Below are the code and all the weights of a small trained network. Each question names an input and a target symbol and asks about switching units off, where a switched-off unit gives its printed mean instead of its output.

import numpy as np


def w(rows, s, z=0):
    codes = np.array(rows[::2]) - 128.0
    scale = np.full(codes.shape[1], s)
    scale[-1] = z or s
    return codes * scale


def norm(h):
    return h / np.sqrt((h * h).mean(-1, keepdims=True) + 1e-5)


def f(y):
    return y / 2 * (1 + np.tanh(0.7978845608 * (y + 0.044715 * y**3)))


def softmax(a):
    e = np.exp(a - a.max(-1, keepdims=True))
    return e / e.sum(-1, keepdims=True)


def log_softmax(a):
    a = a - a.max(-1, keepdims=True)
    return a - np.log(np.exp(a).sum(-1, keepdims=True))


def net(x, mask):
    ids = ['αβγδζηλμξτφψω'.index(c) for c in x.split()]
    T = len(ids)
    res = E[ids] + P[:T]
    u = 0
    for l in range(2):
        r = norm(res)
        for j in range(2):
            rows = slice(3 * j, 3 * j + 3)
            q, k, v = (r @ M[l][rows].T for M in (Q, K, V))
            z = softmax(np.where(np.tri(T) > 0, q @ k.T / 3**0.5, -1e9)) @ v
            o = O[l][rows]
            res = res + np.where(mask[u + j], z, o[:, -1]) @ o[:, :-1]
        u += 2
        y = f(norm(res) @ A[l][:, :-1].T + A[l][:, -1])
        res = res + np.where(mask[u : u + 8], y, B[l][:, -1]) @ B[l][:, :-1]
        u += 8
    return log_softmax(norm(res)[-1] @ U[:, :-1].T + U[:, -1])


Q, K, V, O, A, B = {}, {}, {}, {}, {}, {}
E = w([
[116,137,127,208,201,130],'α',
[116,144,123,198,196,131],'β',
[116,149,130,203,191,126],'γ',
[131,149,126,199,195,122],'δ',
[121,150,130,199,209,116],'ζ',
[134,161,119,194,198,110],'η',
[146,84,198,123,221,239],'λ',
[105,104,169,170,1,100],'μ',
[88,173,125,157,51,94],'ξ',
[136,124,81,229,214,185],'τ',
[69,89,101,193,80,186],'φ',
[140,112,54,61,184,45],'ψ',
[36,125,170,30,145,48],'ω',
],0.0058)
P = w([
[35,77,92,180,155,31],'0',
[64,104,89,178,161,66],'1',
[80,126,88,166,157,84],'2',
[93,151,96,159,156,100],'3',
[104,169,105,149,153,113],'4',
[120,181,111,142,148,130],'5',
[132,195,115,134,141,146],'6',
[146,210,120,130,134,162],'7',
[167,222,127,125,126,180],'8',
[183,240,127,117,120,192],'9',
[192,254,138,117,132,201],'10',
],0.0041)
Q[0] = w([
[123,165,155,122,174,111],'0.h1',
[119,246,115,215,162,169],'0.h1',
[183,103,136,122,121,149],'0.h1',
[141,138,172,123,123,159],'0.h2',
[141,142,130,126,142,119],'0.h2',
[140,141,134,133,129,119],'0.h2',
],0.012)
K[0] = w([
[202,234,182,96,96,125],'0.h1',
[231,185,132,149,55,255],'0.h1',
[185,70,174,134,185,55],'0.h1',
[144,194,47,183,101,94],'0.h2',
[179,95,190,181,104,169],'0.h2',
[117,138,143,98,89,109],'0.h2',
],0.0058)
V[0] = w([
[162,165,111,67,169,3],'0.h1',
[47,197,116,64,80,96],'0.h1',
[84,106,193,153,88,118],'0.h1',
[123,116,119,54,101,58],'0.h2',
[100,123,29,146,118,72],'0.h2',
[181,106,149,155,107,158],'0.h2',
],0.0046)
O[0] = w([
[42,246,152,110,72,160,99],'0.h1',
[229,173,104,179,7,128,150],'0.h1',
[164,108,179,78,100,99,142],'0.h1',
[46,68,110,135,162,149,77],'0.h2',
[116,87,189,169,158,30,252],'0.h2',
[2,153,136,43,55,203,55],'0.h2',
],0.0033,0.0037)
A[0] = w([
[84,69,118,172,21,169,197],'0.n1',
[102,155,99,169,2,115,82],'0.n2',
[109,129,130,207,150,134,189],'0.n3',
[152,109,145,170,120,181,143],'0.n4',
[109,116,85,205,39,111,180],'0.n5',
[110,31,99,212,144,250,168],'0.n6',
[95,81,173,95,174,94,173],'0.n7',
[119,182,222,77,124,131,252],'0.n8',
],0.0046,0.0013)
B[0] = w([
[180,231,64,70,206,67,137],'0.n1',
[135,99,161,136,241,187,159],'0.n2',
[189,184,148,34,5,118,251],'0.n3',
[53,167,67,83,106,50,143],'0.n4',
[152,123,143,190,233,137,202],'0.n5',
[159,200,175,97,183,82,178],'0.n6',
[194,198,137,72,21,196,150],'0.n7',
[218,173,58,140,162,87,151],'0.n8',
],0.0035,0.0029)
Q[1] = w([
[76,100,102,143,90,97],'1.h1',
[115,109,74,90,90,182],'1.h1',
[46,50,89,65,129,161],'1.h1',
[128,113,65,117,145,99],'1.h2',
[91,66,164,136,151,142],'1.h2',
[55,7,107,65,40,236],'1.h2',
],0.012)
K[1] = w([
[41,13,179,59,149,100],'1.h1',
[127,6,142,177,208,136],'1.h1',
[28,29,180,198,112,83],'1.h1',
[26,124,190,40,107,98],'1.h2',
[75,160,60,164,45,1],'1.h2',
[50,61,148,244,112,68],'1.h2',
],0.0061)
V[1] = w([
[153,114,234,123,107,130],'1.h1',
[149,112,67,182,132,128],'1.h1',
[129,98,157,182,123,194],'1.h1',
[91,131,145,169,192,218],'1.h2',
[181,135,2,154,199,144],'1.h2',
[128,153,88,73,148,86],'1.h2',
],0.0063)
O[1] = w([
[125,151,49,130,219,8,103],'1.h1',
[85,111,188,133,58,155,219],'1.h1',
[115,166,185,199,136,29,4],'1.h1',
[105,93,181,93,178,38,78],'1.h2',
[54,23,153,181,160,81,248],'1.h2',
[83,159,2,101,153,187,193],'1.h2',
],0.0055,0.0027)
A[1] = w([
[102,99,103,71,170,129,217],'1.n1',
[140,231,162,57,162,138,42],'1.n2',
[121,151,116,161,95,112,212],'1.n3',
[133,142,205,134,143,140,122],'1.n4',
[111,78,150,152,140,79,253],'1.n5',
[202,115,151,162,179,138,209],'1.n6',
[180,201,88,98,138,140,40],'1.n7',
[129,106,164,141,80,255,132],'1.n8',
],0.0069,0.0021)
B[1] = w([
[139,165,121,231,26,76,144],'1.n1',
[217,100,159,241,148,195,145],'1.n2',
[128,105,160,70,110,150,194],'1.n3',
[63,231,75,154,85,91,161],'1.n4',
[191,127,88,98,139,179,254],'1.n5',
[143,83,145,61,69,128,232],'1.n6',
[194,124,172,101,179,147,152],'1.n7',
[122,119,3,128,92,2,137],'1.n8',
],0.0052,0.0041)
U = w([
[144,116,119,114,194,22,85],'α',
[113,133,150,88,151,139,99],'β',
[133,170,155,110,115,100,100],'γ',
[110,144,135,71,132,123,112],'δ',
[81,179,125,103,181,107,121],'ζ',
[26,196,159,154,163,206,159],'η',
[121,135,166,142,145,131,67],'λ',
[147,82,147,26,48,125,103],'μ',
[120,160,184,209,26,124,169],'ξ',
[75,80,180,208,196,109,130],'τ',
[187,8,120,171,132,169,98],'φ',
[74,122,47,182,81,115,253],'ψ',
[185,199,54,123,154,196,153],'ω',
],0.012,0.0043)

Each question gives the input, a string of symbols that net reads in full, and the target symbol t.
The units are the heads (3 rows each of Q, K, V and O) and the neurons (one row each of A and B). Each row of codes is followed by its name. A weight is (code - 128) times the scale printed after its matrix; where a second scale follows, it is the last column's (O, A, B and U).
mask holds one flag per unit, layer by layer, with each layer's heads first. A switched-off unit (its flag False) gives its mean, the last column of its rows in O or B, instead of its output. The means were averaged over made-up inputs and are rounded, as every weight is.
A unit's drop is (log p(t) with every unit on - log p(t) with that unit switched off) / (log p(t) with every unit on - log p(t) with every unit switched off).
The circuit of an input: a set's keep is (log p(t) with only the set's units on - log p(t) with every unit switched off) / (log p(t) with every unit on - log p(t) with every unit switched off). Starting from the 12 units with the biggest drops (on a tie, the unit counted first), units are removed one at a time, each time the one whose removal leaves the highest keep (on an exact tie, the one counted first), for as long as the keep stays at least 0.8.
units of the circuit, in order: the units of the circuit, biggest drop first
unit that matters most: the unit with the biggest drop
top k neurons: the k neurons with the biggest drops, biggest first
top k neurons in layer l: the k neurons of layer l with the biggest drops, biggest first
heads that matter: for each layer, one digit per head in row order, 1 if its drop is at least 0.15 and else 0, layers parted by /
input η ω ξ ω λ ω η, target φ: unit that matters most -> 1.h1
input ω ξ η τ ω φ η β λ ξ, target α: units of the circuit, in order -> (1.h2; 1.h1)
input μ ω φ ζ, target ω: top 3 neurons in layer 0 -> (0.n7; 0.n8; 0.n2)
input ξ φ φ ζ η η β, target η: top 4 neurons -> (0.n2; 1.n8; 0.n5; 0.n3)
input α ψ β α η ζ φ ξ γ, target φ: units of the circuit, in order -> (1.h2; 1.n6)
input ψ α δ β φ ξ μ η η, target μ: units of the circuit, in order -> (1.n6; 1.n2; 1.h2)
input η ω η τ ξ γ, target τ: top 2 neurons in layer 1 -> (1.n8; 1.n1)
input ζ ω ζ, target ω: heads that matter -> 00 / 01
input δ ω β ζ φ η η η η δ, target η: heads that matter -> 10 / 01
input ψ η φ η γ γ α μ β, target μ: top 3 neurons in layer 0 -> (0.n2; 0.n5; 0.n4)
input φ ζ ξ ξ η ψ λ μ, target α: top 3 neurons -> (0.n1; 0.n3; 0.n8)
input β ω β μ γ, target μ: heads that matter -> 11 / 00
input ξ η η ζ ω η ψ ψ η, target ψ: top 2 neurons -> (1.n8; 0.n3)
input ξ β η φ φ, target φ: units of the circuit, in order -> (0.h1)
input γ ξ η η φ, target φ: top 2 neurons -> (0.n5; 1.n5)
input δ μ ζ μ, target μ: heads that matter -> 10 / 01
input γ η ξ ξ ζ η φ ξ α τ ξ, target τ: top 2 neurons in layer 0 -> (0.n3; 0.n7)
input ω φ α η τ, target τ: heads that matter -> 01 / 01
input η η β α η ψ μ ω μ ζ ζ, target μ: top 4 neurons -> (1.n6; 0.n3; 0.n5; 0.n6)
input η φ η η, target φ: unit that matters most -> 1.n5
input η γ ξ ζ, target ξ: heads that matter -> 10 / 10
input δ ω ω δ λ ξ τ ζ ψ ξ, target ψ: heads that matter -> 11 / 10
input ω γ α η η η μ β γ, target μ: units of the circuit, in order -> (1.n6; 0.n3; 1.h2)
input τ η η ζ γ δ ξ ψ ψ ψ ω, target ω: units of the circuit, in order -> (0.n8; 1.n2)
input η μ λ ξ ω γ η β, target ξ: top 3 neurons in layer 1 -> (1.n2; 1.n4; 1.n5)
input λ λ β τ, target τ: top 4 neurons -> (0.n8; 1.n8; 1.n1; 1.n3)
input β μ ψ ξ β, target ψ: heads that matter -> 00 / 01
input γ φ η φ ξ, target φ: unit that matters most -> 0.n5
